In the rows, 128 means zero.
Each row is followed by its class.
[145 143 178 127 112 112 118 136  68 150 195 168 134 179 134 121  74 136
 114 132 139  89]
X
[148 119 183 132 115 111 124 132  85 149 158 147 136 156 138 119  83 109
 127 109 152 117]
U
[149 143 209 119 110 120 119 133  96 146 180 145 145 137 124 158  68 128
 127 125 137 121]
X
[135 160 212 122 122  89 143 239  71 151 158 150 150 152 146 133  80 128
 111 131 126 109]
U
[144 146 171 150 118  92 141 143  79 142 176 152 160 168 138 118  93 128
 105 122 132 116]
U
[138 135 174 127  93 107 131 136  65 182 173 120 148 159 126 128 100 118
 117 142 143 120]
U
[134 139 206 118 122 107 122 148 105 133 166 150 154 173 128 114 103 110
 114 129 129 103]
U
[142 139 221 131 110 105 137 151  81 150 167 153 147 178 134 139  82 117
 109 128 155 107]
X
[129 147 175 158 126 113 134 150  95 138 158 155 140 163 133 135 100 126
 124 136 123 119]
U
[102 132  94 160 125 155 107 113 152 134 160 119 119  77 124 131  79 138
 139 132 149 146]
X
[157 141 211 131 111 115 120 150  82 150 190 129 145 151 135 126  79  91
 104 106 121 139]
X
[133 139 162 134 108 101 114 132 105 143 180 147 131 143 130 109  96 117
 118 133 140 107]
U
[135 148 225 130 106 106 138 141  82 137 167 153 167 161 137 146  97 118
 116 119 115 105]
U
[128 148 178  82 114 116 145 128  88 127 170 152 151 155 126 141 107 144
 117 128 124 114]
U
[125 132 198 126 134  97 137 118  71 127 164 151 146 179 126 128 106 135
 113 126 128 108]
U
[129 110 209 148 124 103 126 141 101 130 184 164 140 190 138 107  68 113
 109 132 152 102]
U
[138 134 152 130 122 142 116 142 135 133 160 149 136 146 137 124  96 124
 112 137 136 126]
U
[126 133 207 128 104 107 128 142  81 144 170 136 144 159 135 114  98 125
 111 134 145 105]
U
[126 142 252 130 120  93 163 146  79 156 170 163 152 156 138 127  70 120
 110 125 148 104]
X

Each row is followed by its class.
[135 185  98 120 128 113 137 118 101 127 124  95 147 113  93 123 114 139
 169 122 134 133]
<87>
[130 170 123 125 124 118 143  99 123 128 134 108 145 113 122 117 135 123
 116 131 153 134]
<90>
[149 148  83  55 123 107 114 111  80 130 127 103 156  95  79 131 114 134
 129 110 179 129]
<87>
[134 148 114  59 127 111 115 112 107 129 153 130  10 111 107 140 133 124
 140 121 158 134]
<87>
[120 137 109 101 121 133 122 141 147 127 148 130 140 121 132 142 127 138
 196 119 120 131]
<87>
[123 108  60  72 115 111  69 133 111 127 158 129 150 114 131 144 103 136
 197 104 128 124]
<87>
[135 107 117  89 125 124 159 138 133 124 145 130 130 135 108 140 130 124
 159 124 120 133]
<87>
[120 154  80  64 124 116 114 131 113 131 162  86 153 116 119 130 125 140
 195 109 108 133]
<87>
[125 133 139 111 126 125 125 109 132 136 123 115 128 143 132  80 139 126
 174 119 131 126]
<96>
[132 104 149 127 112 139 165 140 152 114 137 141 117 120 149 132 123 120
 130 124 108 135]
<87>
[136 161 104  82 129 118 133 105 120 141 141  94 153 106 104 130 119 138
 190 112 136 130]
<87>
[139  96 123  63 130 135 157 135 129 125 157 188 147 114 141 124 160 136
 149 115 134 128]
<87>
[126 132 110  99 130 114 109  87 132 132 134 100 130 136  99 134 133 137
 160 112 138 130]
<96>
[127  93  93  78 133 128 132 121 109 133 148 116 129 106 118 115  90 135
 180 116 147 129]
<87>
[135 148 144  80 118 121  62 133 137 124 158 146 165  88 114 128 123 132
 222 117 119 126]
<87>
[139 193  97 114 128 118 100 108 118 116 126 129 140 107  90 127 132 137
  78 119 166 117]
<90>
[127 126 149 108 123 145 147 140 146 128 145 122 139 123 141 137 123  99
 159 122 136 136]
<87>
[134 134 115  77 125 123 144 138 139 125 147 122 138 118 132 132 142 127
 193 111 135 130]
<87>
[113 171  97 110 127 102  94 110 112 142 141 108 142 120  86 131 127 133
 172 111 157 130]
<96>
[136 144 136 131 124 104 127 124 144 111 121 140 141 113 117 126 136 110
 138 123 138 133]
<90>
[129 193  71 114 120 101 143 115  98 135 145  77 138  91  69 106 101 126
 236 110 165 119]
<87>
[144 115 114  79 138 113 142 140 128 122 142 125 129 111 118 132 123 121
 185 136 112 142]
<87>
[121 145  85 122 126 120  97 104 120 138 139  92 139 120 120 123 117 124
 165 119 135 120]
<96>
[114 150 145 102 126 109 138 114 119 144 143 104 145 110  66 123 127 111
 202 117 141 130]
<87>
[127 107 141  95  91 134 153 135 141 134 143 154 121 124 136 139 132 120
 181 113 138 129]
<87>
[114 114 115  68 127 147 122 124 170 124 148 126 147 116 147 143 129 131
 182 110 133 136]
<87>
[130 166  83 118 127 118 143 129 107 131 137  96 131 113  99 118 102 137
 169 116 142 128]
<87>
[129 162 104  76 106 124 114 128 126 129 152 120 150 105  85 129 122 132
 175 118 158 144]
<87>
[124 129  89  77 123  49  92 141 128 135 171 122 154 124 121 122 123 129
 196 118 138 131]
<87>
[179 175  96 112 125 114 130 121 110 138 153 108 152 120  82 119 117 140
 198 115 136 125]
<87>
[133 100 136  74 123 138 165 134 141 134 147 107 130 130 164 128 127 119
 184 102 115 131]
<87>
[122 219  92 119 105 103  66  91  99 133 127 113 159 113  96 125 116 134
 128 118 161 126]
<90>
[132 118 102  74 129 130 120 134 157 128 153 101 163 130 152 118 129 136
 228 109  97 127]
<87>
[128 132 159  94 127 144  81 135 137 119 133 140 134 156 166 132 152 121
 104 115 113 134]
<90>

Each row is followed by its class. Each block has new classes.
[130 128 128 133 128 127 125 130 125 133 144 125 131 141 148 128 121 129
 133 117 136 121]
T
[127 125 127 132 124 121 131 135 130 137 120 127 122 133 119 117 122 115
 122 126 116 122]
V
[129 131 124 130 127 128 126 126 136 121 145 128 134 125 143 139 130 130
 136 124 134 141]
T
[129 113 132 135 126 127 132 131 131 139 108 125 124 136 119 111 123 107
 129  98 117 101]
V
[128 126 121 129 127 131 128 121 124 123 150 120 130 130 150 130 119 135
 132 131 138 128]
T
